Below is a small trained network, with its code and all its weights. Each question gives an input and a target symbol and asks what happens when units are switched off, that is, made to give their printed mean instead of their output.

import numpy as np


def w(rows, s, z=0):
    codes = np.array(rows[::2]) - 128.0
    scale = np.full(codes.shape[1], s)
    scale[-1] = z or s
    return codes * scale


def f(y):
    return y / 2 * (1 + np.tanh(0.7978845608 * (y + 0.044715 * y**3)))


def softmax(a):
    e = np.exp(a - a.max(-1, keepdims=True))
    return e / e.sum(-1, keepdims=True)


def log_softmax(a):
    a = a - a.max(-1, keepdims=True)
    return a - np.log(np.exp(a).sum(-1, keepdims=True))


def net(x, mask):
    ids = ['βεζηθξπτω'.index(c) for c in x.split()]
    T = len(ids)
    res = E[ids] + P[:T]
    r = res
    for j in range(3):
        rows = slice(2 * j, 2 * j + 2)
        q, k, v = (r @ M[0][rows].T for M in (Q, K, V))
        z = softmax(np.where(np.tri(T) > 0, q @ k.T / 2**0.5, -1e9)) @ v
        o = O[0][rows]
        res = res + np.where(mask[j], z, o[:, -1]) @ o[:, :-1]
    y = f(res @ A[0][:, :-1].T + A[0][:, -1])
    res = res + np.where(mask[3:27], y, B[0][:, -1]) @ B[0][:, :-1]
    return log_softmax(res[-1] @ U[:, :-1].T + U[:, -1])


Q, K, V, O, A, B = {}, {}, {}, {}, {}, {}
E = w([
[121,115,137,37,143,135,169,189],'β',
[94,127,131,93,112,130,159,195],'ε',
[154,108,205,110,151,131,165,167],'ζ',
[151,133,243,179,149,115,184,149],'η',
[111,149,120,101,97,100,249,88],'θ',
[183,108,123,73,129,5,121,163],'ξ',
[115,121,129,193,67,95,184,156],'π',
[159,35,98,138,94,160,150,160],'τ',
[119,126,79,169,211,128,96,126],'ω',
],0.017)
P = w([
[22,1,202,89,147,123,122,61],'0',
[44,40,172,111,148,109,119,118],'1',
[68,56,160,109,132,112,131,118],'2',
[84,80,151,115,131,115,140,127],'3',
[99,97,138,122,131,116,145,135],'4',
[113,110,130,124,130,123,151,138],'5',
[126,119,119,133,130,127,158,141],'6',
[140,130,115,137,132,132,161,147],'7',
[152,139,108,147,132,139,166,149],'8',
[166,150,100,150,131,144,172,151],'9',
[177,160,91,151,132,150,177,154],'10',
[192,167,85,159,130,154,179,157],'11',
[201,174,82,162,130,158,184,158],'12',
[205,187,74,167,132,163,184,166],'13',
],0.015)
Q[0] = w([
[161,149,81,129,193,50,24,74],'h1',
[152,183,132,105,103,175,23,23],'h1',
[112,184,90,136,179,200,39,54],'h2',
[92,148,71,160,251,100,165,164],'h2',
[118,129,156,129,130,75,205,228],'h3',
[125,166,95,134,158,136,109,173],'h3',
],0.012)
K[0] = w([
[92,144,148,153,79,249,164,133],'h1',
[32,97,140,137,148,156,111,96],'h1',
[43,90,183,90,112,68,125,133],'h2',
[226,148,99,138,111,77,142,159],'h2',
[202,174,81,173,109,146,142,125],'h3',
[179,138,134,110,155,129,142,149],'h3',
],0.016)
V[0] = w([
[69,85,121,185,96,72,95,93],'h1',
[212,104,139,98,149,80,86,91],'h1',
[142,35,51,139,146,169,85,120],'h2',
[147,85,126,110,34,172,142,191],'h2',
[101,115,103,254,95,149,94,160],'h3',
[152,91,90,183,140,74,167,42],'h3',
],0.011)
O[0] = w([
[164,147,82,172,101,126,106,149,189],'h1',
[182,117,133,112,160,69,89,95,252],'h1',
[169,110,101,132,163,237,159,80,166],'h2',
[159,117,156,116,48,182,114,120,225],'h2',
[117,70,95,151,112,91,168,154,70],'h3',
[124,119,115,122,110,91,138,2,190],'h3',
],0.014,0.004)
A[0] = w([
[114,189,73,196,115,142,67,92,100],'n1',
[144,124,67,185,115,127,133,130,101],'n2',
[43,112,79,106,142,181,75,137,80],'n3',
[125,93,73,87,145,150,127,106,114],'n4',
[159,124,137,82,141,138,105,146,59],'n5',
[153,124,157,125,71,114,84,114,113],'n6',
[162,242,118,129,129,125,88,144,62],'n7',
[154,153,194,228,141,134,122,153,95],'n8',
[115,91,118,125,88,96,169,105,87],'n9',
[106,52,161,149,162,153,76,152,168],'n10',
[129,75,199,181,149,114,114,84,84],'n11',
[90,71,101,139,169,137,162,115,10],'n12',
[167,115,133,173,179,153,66,191,13],'n13',
[97,111,127,168,169,163,146,158,125],'n14',
[32,142,164,61,123,150,120,115,35],'n15',
[49,170,124,128,170,118,91,155,89],'n16',
[177,149,85,81,109,77,141,151,1],'n17',
[10,164,66,161,112,173,101,118,47],'n18',
[47,105,147,91,131,135,83,91,184],'n19',
[152,123,131,128,153,122,112,220,85],'n20',
[104,167,197,233,138,145,140,75,10],'n21',
[126,219,150,113,154,93,64,130,129],'n22',
[130,105,126,153,161,190,179,95,27],'n23',
[158,90,157,66,145,105,150,124,125],'n24',
],0.013,0.0093)
B[0] = w([
[115,102,100,81,164,156,79,106,149],'n1',
[100,151,100,69,143,158,111,151,193],'n2',
[150,9,132,180,152,127,159,154,176],'n3',
[109,81,127,169,143,120,191,84,197],'n4',
[53,104,152,175,89,153,129,119,158],'n5',
[130,121,180,144,73,141,129,113,202],'n6',
[76,98,138,230,155,149,105,93,165],'n7',
[88,25,124,79,107,141,152,100,163],'n8',
[101,161,135,131,160,185,67,158,198],'n9',
[204,186,144,67,139,103,128,113,197],'n10',
[122,200,48,95,100,131,102,156,173],'n11',
[142,172,185,107,71,238,87,144,162],'n12',
[24,156,70,85,167,204,134,117,147],'n13',
[173,56,89,115,108,83,116,138,190],'n14',
[166,51,116,226,150,81,102,54,179],'n15',
[98,65,84,95,120,71,74,1,154],'n16',
[63,58,161,172,101,100,130,115,195],'n17',
[160,255,117,204,131,92,208,144,173],'n18',
[47,155,184,70,127,157,193,191,184],'n19',
[105,143,155,121,134,144,172,201,188],'n20',
[130,55,92,156,121,69,68,112,139],'n21',
[207,156,157,140,190,154,158,153,219],'n22',
[93,159,151,116,117,42,93,155,214],'n23',
[87,140,103,138,133,172,69,169,254],'n24',
],0.0097,0.0083)
U = w([
[80,192,161,167,95,103,187,65,95],'β',
[68,172,84,181,79,157,103,169,6],'ε',
[80,81,171,152,150,162,131,133,4],'ζ',
[161,141,148,174,99,100,227,175,175],'η',
[196,138,149,255,140,105,69,101,12],'θ',
[172,210,188,65,138,112,100,167,219],'ξ',
[100,111,108,107,62,24,62,142,134],'π',
[192,117,113,103,53,185,139,70,113],'τ',
[134,128,37,115,190,129,152,111,248],'ω',
],0.0068,0.0042)

Each question gives the input, a string of symbols that net reads in full, and the target symbol t.
The units are the heads (2 rows each of Q, K, V and O) and the neurons (one row each of A and B). Each row of codes is followed by its name. A weight is (code - 128) times the scale printed after its matrix; where a second scale follows, it is the last column's (O, A, B and U).
mask holds one flag per unit, heads first, then neurons. A switched-off unit (its flag False) gives its mean, the last column of its rows in O or B, instead of its output. The means were averaged over made-up inputs and are rounded, as every weight is.
A unit's drop is (log p(t) with every unit on - log p(t) with that unit switched off) / (log p(t) with every unit on - log p(t) with every unit switched off).
The circuit of an input: a set's keep is (log p(t) with only the set's units on - log p(t) with every unit switched off) / (log p(t) with every unit on - log p(t) with every unit switched off). Starting from the 12 units with the biggest drops (on a tie, the unit counted first), units are removed one at a time, each time the one whose removal leaves the highest keep (on an exact tie, the one counted first), for as long as the keep stays at least 0.8.
units of the circuit, in order: the units of the circuit, biggest drop first
most important unit: the unit with the biggest drop
top k neurons: the k neurons with the biggest drops, biggest first
heads that matter: for each layer, one digit per head in row order, 1 if its drop is at least 0.15 and else 0, layers parted by /
input η ε ξ π π τ ω θ ζ ξ ξ ε τ η, target τ: most important unit => h2
input ε θ τ τ ε ξ τ, target τ: heads that matter => 010
input ε ε ξ β, target ξ: top 2 neurons => [n22 n15]
input ξ ω ξ ξ ζ τ ε τ β ε ε ε ε, target ε: units of the circuit, in order => [h3 n13]
input β ζ β π π ζ ξ β ω β, target ω: heads that matter => 010
input β ζ ζ π π η ε β ω ε ε ε, target η: heads that matter => 101
input ξ ε ω β τ, target ω: heads that matter => 110
input ω ε ε ε ξ ε β η ε ε π β, target π: units of the circuit, in order => [h2 h1 n17]
input ω ε ε ξ ζ ξ, target ξ: units of the circuit, in order => [n22 h3]
input ε τ ε ε π β τ ξ ω π β θ β θ, target θ: heads that matter => 110
input τ ξ ε ε π ε, target π: units of the circuit, in order => [h3 h1 h2]
input ω ε ε ω ζ, target ξ: top 3 neurons => [n12 n23 n10]
input ω ω ω θ η ε ω ξ η, target ω: units of the circuit, in order => [h2 h1 n11 n8]
input ε τ ξ τ ε ε θ π, target π: most important unit => h1
input θ ω ω θ ε ζ ε η ζ ε ε β, target ζ: units of the circuit, in order => [n15 h1]
input ζ ξ ξ, target θ: units of the circuit, in order => [h1 h3 n22 n7]
input θ ε π ω ξ θ τ ω ε ξ ξ ω ω θ, target ω: heads that matter => 010
input ζ θ ω β η ζ β ε ε π, target ε: heads that matter => 101
input π ε θ ω ω ε θ ξ θ, target ξ: heads that matter => 111
input β τ ε η ω ω ξ ζ θ θ π β θ ε, target θ: top neuron => [n7]
input ω ε ε ε ζ ε ε ξ π ε, target π: units of the circuit, in order => [h3 h2 h1]
input τ ξ η ω ε, target ω: heads that matter => 110
input ζ ε ξ ω ξ β ε ε τ ξ ω ω ε, target ω: heads that matter => 010
input θ θ β β ξ ε, target ξ: heads that matter => 001
input θ ω ξ ζ ε η π ξ ε η θ π ε ξ, target π: top 2 neurons => [n22 n17]
input ω ε ε θ, target β: heads that matter => 101
input ζ ζ η ξ ξ, target θ: heads that matter => 101
input θ η π ω ε θ π ε π ε θ ω, target η: units of the circuit, in order => [h1 n18]
input π β ω π τ η ξ, target τ: units of the circuit, in order => [h2 n23]
